Each row has a name. Each question is about the rows just above it.

Columns, left to right: L A F B Y R G
(50): [-0.01  3.66 -1.74 -7.25 -1.53  1.93  4.95]
(165): [ 2.01 -0.24 -0.85 -0.34  0.02 -2.35  1.52]
(154): [ 2.51  1.94  0.59  0.00 -2.16 -2.25 -1.45]
(140): [ 4.53 -8.66 -8.93 -2.04 -1.24 -2.30  0.02]
(13): [ 1.40  2.02  4.86 -6.40  2.89 -5.49  0.87]
(111): [ 3.10 -3.90 -2.82  2.27  3.56 -6.18  0.65]
(109): [ 4.68 -8.04 -0.18 -2.44 -2.04 -0.82  1.63]
(84): [ 2.61 -1.77  0.00 -2.54 -3.06 -4.42 -2.89]
Does one of the named rows hold [-2.04 -1.23 -2.30] side by side, in this order? | no
[ 0.59 -8.93  4.86 -2.82] is in which column, read top down? | F
Does one of the named rows hold [ 3.66 -1.74 -7.25 -1.53  1.93] side by side, in this order? | yes
Is [2.01 4.86] printed in one of the named rows, side by side and in this order? | no
Does one of the named rows hold [ 1.94  0.59  0.00 -2.16] side by side, in this order? | yes
[ 2.27 -2.44] is in which column, read top down? | B

Columns, left to right: X T M C J H P Q
(191): [ 0.61 -1.05 -1.86  1.68 -0.09 -0.04 -0.03  1.60]
(155): [-0.01 -0.93  3.19  2.95  0.21  0.11 -0.04 -4.61]
(209): [ 0.78 -0.89  4.45  2.02 -0.01  0.13 -0.17  4.62]
(115): [ 0.56 -0.95 -2.17  1.01  0.00  0.08  0.10  2.29]
(42): [ 0.01 -0.88 -1.74  5.48  0.22  0.15 -0.05 -5.44]
(46): [-0.09 -1.39  3.19 -1.31  0.15  0.17 -0.12 -7.87]
(168): [ 0.03 -1.43 -0.11  2.42  0.08 -0.31 -0.03 -3.47]
(169): [-0.08 -1.29 -0.28  1.91  0.09 -0.33 -0.01 -3.53]
(198): [-0.06 -1.31 -2.61 -0.72  0.10 -0.33  0.02 -3.14]
(158): [-0.25 -1.52 -3.14 -0.75  0.05 -0.28  0.01  0.85]
(203): [-0.01 -0.93  3.19  2.95  0.19  0.19 -0.10 -7.08]
(43): [-0.33 -1.44  7.07  0.60  0.08 -0.34  0.02 -0.10]
Does one of the named rows hold [0.60 7.07] side by side, in this order? | no
Which column holds [2.95 0.60] top down? | C
Which column holds [-0.09  0.03 -0.08] top down? | X
Does one of the named rows hold [-0.96 -2.17] side by side, in this order? | no
Does one of the named rows hold [-0.95 -2.17  1.01  0.00  0.08] side by side, in this order? | yes
Which column holds this, read top down? [-0.28 -2.61 -3.14] | M

Columns, left to right: V W E K D
(150): [ 2.93 -0.93  1.28 -0.27  5.78]
(163): [-5.96 -1.52  0.02 -0.59 -5.82]
(8): [-3.04 -0.24  1.32  0.19  3.17]
(128): [-6.57 -0.45  3.56 -0.18  4.33]
(157): [-4.16 -0.43 -4.70 -0.31  2.93]
(156): [-4.18 -0.33  3.47  0.18 -8.18]
(95): [ 0.64 -0.39  4.34  0.35  4.36]
Which column holds this, read top down? [ 0.02  1.32  3.56 -4.70  3.47  4.34] | E
Which column holds this, read top down? [-5.82  3.17  4.33  2.93 -8.18  4.36] | D
Which column holds this, read top down? [-0.31  0.18] | K
Which column holds this, read top down? [ 5.78 -5.82  3.17  4.33  2.93] | D
[0.02 1.32 3.56] is in which column, read top down? | E
Does one of the named rows hold [-0.27  5.78] side by side, in this order? | yes
Is [-0.45  3.56 -0.18  4.33] printed in one of the named rows, side by side and in this order? | yes

Columns, left to right: ker mopak muge raget Mutab Dipen Poten
(89): [ 4.67 -3.53  0.95  0.07  0.70 -2.10  1.88]
(103): [ 0.52 -0.69  2.93 -2.22  8.65 -2.99  0.03]
(58): [-1.15  4.60 -1.52  2.82  0.08 -2.42 -2.06]
(116): [-0.48  5.45  1.00  2.00  6.91 -3.87 -2.68]
(188): [ 5.99  0.06  0.54  3.24 -4.81  9.86 -2.04]
(93): [ 4.67 -3.53  0.95  0.07 -4.11  8.15 -0.30]
(144): [-1.70 -3.69  1.56 -4.20  5.77 -4.76  2.21]
(138): [-1.39  9.78 -2.39  6.11 -0.76 -1.84 -4.30]
(189): [-5.23 -4.16 -4.58 -2.16 -7.20 -3.51  3.19]
Which column holds [ 4.60  5.45  0.06 -3.53 -3.69  9.78 -4.16] top down? | mopak
Which column holds this, read top down? [-4.76 -1.84] | Dipen
[ 0.07 -4.20  6.11] is in which column, read top down? | raget
Among the named rows, does one hold [2.00 6.91] next to each other, in this order? | yes
[-4.30  3.19] is in which column, read top down? | Poten
Which column holds [ 6.91 -4.81 -4.11] top down? | Mutab
[-2.68 -2.04 -0.30  2.21 -4.30] is in which column, read top down? | Poten

Columns, left to right: morat Duz Benen sato Rufel Moba nak
(108): [-1.03 -4.21  1.23 -2.34  1.75 -0.55  0.79]
(143): [-1.03 -0.44  1.23 -2.34  1.75 -0.55  0.79]
(133): [-5.83 -5.29 -0.81 -6.24  4.65 -8.00 -4.41]
(78): [-0.60  2.46  5.00 -5.40 -2.99 -0.81  4.44]
(123): [-0.89 -0.60  0.03 -2.46  1.41 -4.15 -1.95]
(61): [ 2.85  1.48 -0.75  0.27 -1.17 -0.69 -0.67]
Which column holds this, read top down? [-4.41  4.44 -1.95 -0.67] | nak
Is [-5.40  5.00  2.46 -0.60] printed in one of the named rows, side by side and in this order? | no
Is [ 1.75 -0.56  0.79] printed in one of the named rows, side by side and in this order? | no

